Here is a tiny trained network, its code and every weight. The questions are about switching its units off for an input and a class, where a switched-off unit gives its printed mean instead of its output.

import numpy as np


def w(rows, s, z=0):
    codes = np.array(rows[::2]) - 128.0
    scale = np.full(codes.shape[1], s)
    scale[-1] = z or s
    return codes * scale


def norm(h):
    return h / np.sqrt((h * h).mean(-1, keepdims=True) + 1e-5)


def f(y):
    return np.maximum(y, 0)


def log_softmax(a):
    a = a - a.max(-1, keepdims=True)
    return a - np.log(np.exp(a).sum(-1, keepdims=True))


def net(x, mask):
    res = np.array(x, float).reshape(1, 6) / 4 @ E
    u = 0
    for l in range(2):
        y = f(norm(res) @ A[l][:, :-1].T + A[l][:, -1])
        res = res + np.where(mask[u : u + 10], y, B[l][:, -1]) @ B[l][:, :-1]
        u += 10
    return log_softmax(norm(res)[-1] @ U[:, :-1].T + U[:, -1])


A, B = {}, {}
E = w([
[88,101,182,111,85,145,155,142,203,141,246],'x0',
[80,57,192,137,120,115,77,170,154,60,85],'x1',
[164,72,108,212,128,154,128,82,156,169,110],'x2',
[137,134,133,130,123,122,139,125,145,125,115],'x3',
[118,128,142,123,110,124,147,98,117,128,108],'x4',
[128,134,141,132,128,115,125,108,127,127,127],'x5',
],0.014)
A[0] = w([
[113,144,107,103,78,96,122,161,149,122,162,6],'L0N0',
[162,53,123,242,114,189,121,86,150,170,123,186],'L0N1',
[88,100,189,161,127,144,145,131,158,103,203,1],'L0N2',
[131,120,162,89,166,148,83,150,97,104,130,81],'L0N3',
[86,21,157,139,133,103,93,154,145,34,90,145],'L0N4',
[131,119,123,101,124,114,177,131,156,190,177,43],'L0N5',
[60,91,150,121,91,149,192,102,209,129,245,173],'L0N6',
[137,167,104,144,100,133,154,71,143,184,164,151],'L0N7',
[105,108,161,134,129,151,182,127,163,100,188,25],'L0N8',
[128,189,107,54,90,147,148,129,120,126,142,163],'L0N9',
],0.011,0.0038)
B[0] = w([
[107,72,80,124,155,113,100,43,67,63,133,149],'L0N0',
[180,77,114,199,145,198,92,123,106,226,109,224],'L0N1',
[130,159,2,107,50,211,151,99,206,145,139,185],'L0N2',
[120,171,146,178,117,97,189,150,151,114,103,156],'L0N3',
[40,61,182,121,150,121,38,93,187,96,32,231],'L0N4',
[187,117,207,101,157,52,170,191,15,113,111,171],'L0N5',
[153,77,120,12,73,44,102,145,124,181,209,253],'L0N6',
[208,132,134,170,134,127,152,222,106,157,151,188],'L0N7',
[154,178,35,124,96,148,120,103,135,155,65,175],'L0N8',
[148,128,152,175,208,133,137,76,195,118,139,179],'L0N9',
],0.0091,0.015)
A[1] = w([
[40,169,133,33,92,57,89,167,137,6,102,55],'L1N0',
[133,253,105,80,163,66,209,138,100,71,167,184],'L1N1',
[132,193,106,96,104,79,213,158,75,194,165,178],'L1N2',
[72,85,151,145,69,150,118,142,202,136,154,18],'L1N3',
[129,127,117,162,201,145,114,169,155,131,105,117],'L1N4',
[166,117,101,55,53,108,128,120,148,139,136,78],'L1N5',
[64,220,192,204,213,120,161,88,144,93,84,129],'L1N6',
[145,77,76,64,104,108,120,163,112,123,141,45],'L1N7',
[51,158,201,190,136,139,120,147,144,84,85,4],'L1N8',
[198,241,133,194,202,219,182,128,81,114,143,76],'L1N9',
],0.011,0.003)
B[1] = w([
[159,212,96,166,68,52,247,145,141,126,185,254],'L1N0',
[93,77,152,59,183,125,14,65,141,78,77,215],'L1N1',
[159,71,173,132,195,149,117,149,95,62,134,243],'L1N2',
[121,177,90,82,82,102,77,85,130,174,166,196],'L1N3',
[87,139,168,128,141,130,168,76,103,86,87,183],'L1N4',
[67,155,124,191,191,133,130,127,107,72,77,228],'L1N5',
[98,125,170,129,157,203,139,181,127,164,131,203],'L1N6',
[130,153,203,175,126,146,152,118,119,119,85,203],'L1N7',
[225,136,135,161,138,161,140,194,56,124,126,193],'L1N8',
[41,209,62,126,45,159,172,111,166,137,163,225],'L1N9',
],0.013,0.0098)
U = w([
[44,193,125,79,187,213,132,68,122,65,107,26],'0',
[144,191,43,207,116,201,180,92,87,183,112,180],'1',
[156,79,164,39,199,74,94,100,98,37,184,209],'2',
[250,66,128,143,131,139,159,176,79,202,213,124],'3',
[110,195,181,184,110,107,195,205,120,80,52,144],'4',
[122,59,150,211,194,158,59,99,116,115,11,107],'5',
[98,191,116,85,34,37,166,116,190,94,172,216],'6',
[132,35,108,98,31,125,19,94,205,221,119,6],'7',
],0.017,0.0022)

Each question gives the input, the list of numbers given to net, and the class t.
The units are the neurons (one row each of A and B). Each row of codes is followed by its name. A weight is (code - 128) times the scale printed after its matrix; where a second scale follows, it is the last column's (A, B and U).
mask holds one flag per neuron, layer by layer. A switched-off neuron (its flag False) gives its mean, the last column of its row in B, instead of its output. The means were averaged over made-up inputs and are rounded, as every weight is.
A unit's drop is (log p(t) with every unit on - log p(t) with that unit switched off) / (log p(t) with every unit on - log p(t) with every unit switched off).
The circuit of an input: a set's keep is (log p(t) with only the set's units on - log p(t) with every unit switched off) / (log p(t) with every unit on - log p(t) with every unit switched off). Starting from the 12 units with the biggest drops (on a tie, the unit counted first), units are removed one at a time, each time the one whose removal leaves the highest keep (on an exact tie, the one counted first), for as long as the keep stays at least 0.8.
circuit, biggest first: the units of the circuit, biggest drop first
top k neurons: the k neurons with the biggest drops, biggest first
k most important neurons of layer l: the k neurons of layer l with the biggest drops, biggest first
input [-3,6,-6,-5,-3,7], class 4: circuit, biggest first -> L0N6; L1N0
input [-6,-5,0,-4,-4,7], class 0: 2 most important neurons of layer 1 -> L1N9; L1N1
input [-4,-6,-1,3,-6,-1], class 0: top 3 neurons -> L0N1; L0N6; L1N9
input [7,0,-4,-7,-6,5], class 2: circuit, biggest first -> L1N9
input [-8,3,0,1,6,-2], class 4: circuit, biggest first -> L0N1; L1N1
input [-7,-1,-6,-4,3,-2], class 0: 2 most important neurons of layer 1 -> L1N1; L1N9
input [0,6,-2,-2,2,8], class 4: top 4 neurons -> L0N6; L1N8; L1N0; L0N4
input [0,-3,-2,0,-1,0], class 0: circuit, biggest first -> L0N6; L0N1
input [-2,-5,-6,5,4,2], class 0: top 3 neurons -> L0N6; L1N9; L0N9
input [1,7,3,8,0,-6], class 7: 3 most important neurons of layer 1 -> L1N3; L1N5; L1N2
input [-3,-8,-4,1,7,6], class 0: top 3 neurons -> L0N6; L1N9; L1N1
input [3,0,-7,6,-5,5], class 2: top 2 neurons -> L0N4; L1N1
input [8,-2,5,4,2,-3], class 3: top 2 neurons -> L0N4; L0N5
input [-2,-1,5,-1,5,8], class 1: top 3 neurons -> L0N6; L0N4; L1N9
input [1,7,1,-6,-6,-8], class 7: circuit, biggest first -> L1N3
input [-6,1,-2,8,0,6], class 4: top 2 neurons -> L0N1; L0N6
input [3,-8,-1,4,6,3], class 2: top 2 neurons -> L0N1; L1N1
input [-5,8,-5,3,-7,-2], class 4: top 2 neurons -> L1N0; L0N6
input [-8,-5,0,-5,0,-4], class 0: 3 most important neurons of layer 0 -> L0N1; L0N6; L0N4
input [2,2,-1,7,-4,-4], class 6: circuit, biggest first -> L0N1
input [-7,7,-8,-4,-4,-4], class 4: top 2 neurons -> L0N6; L1N0
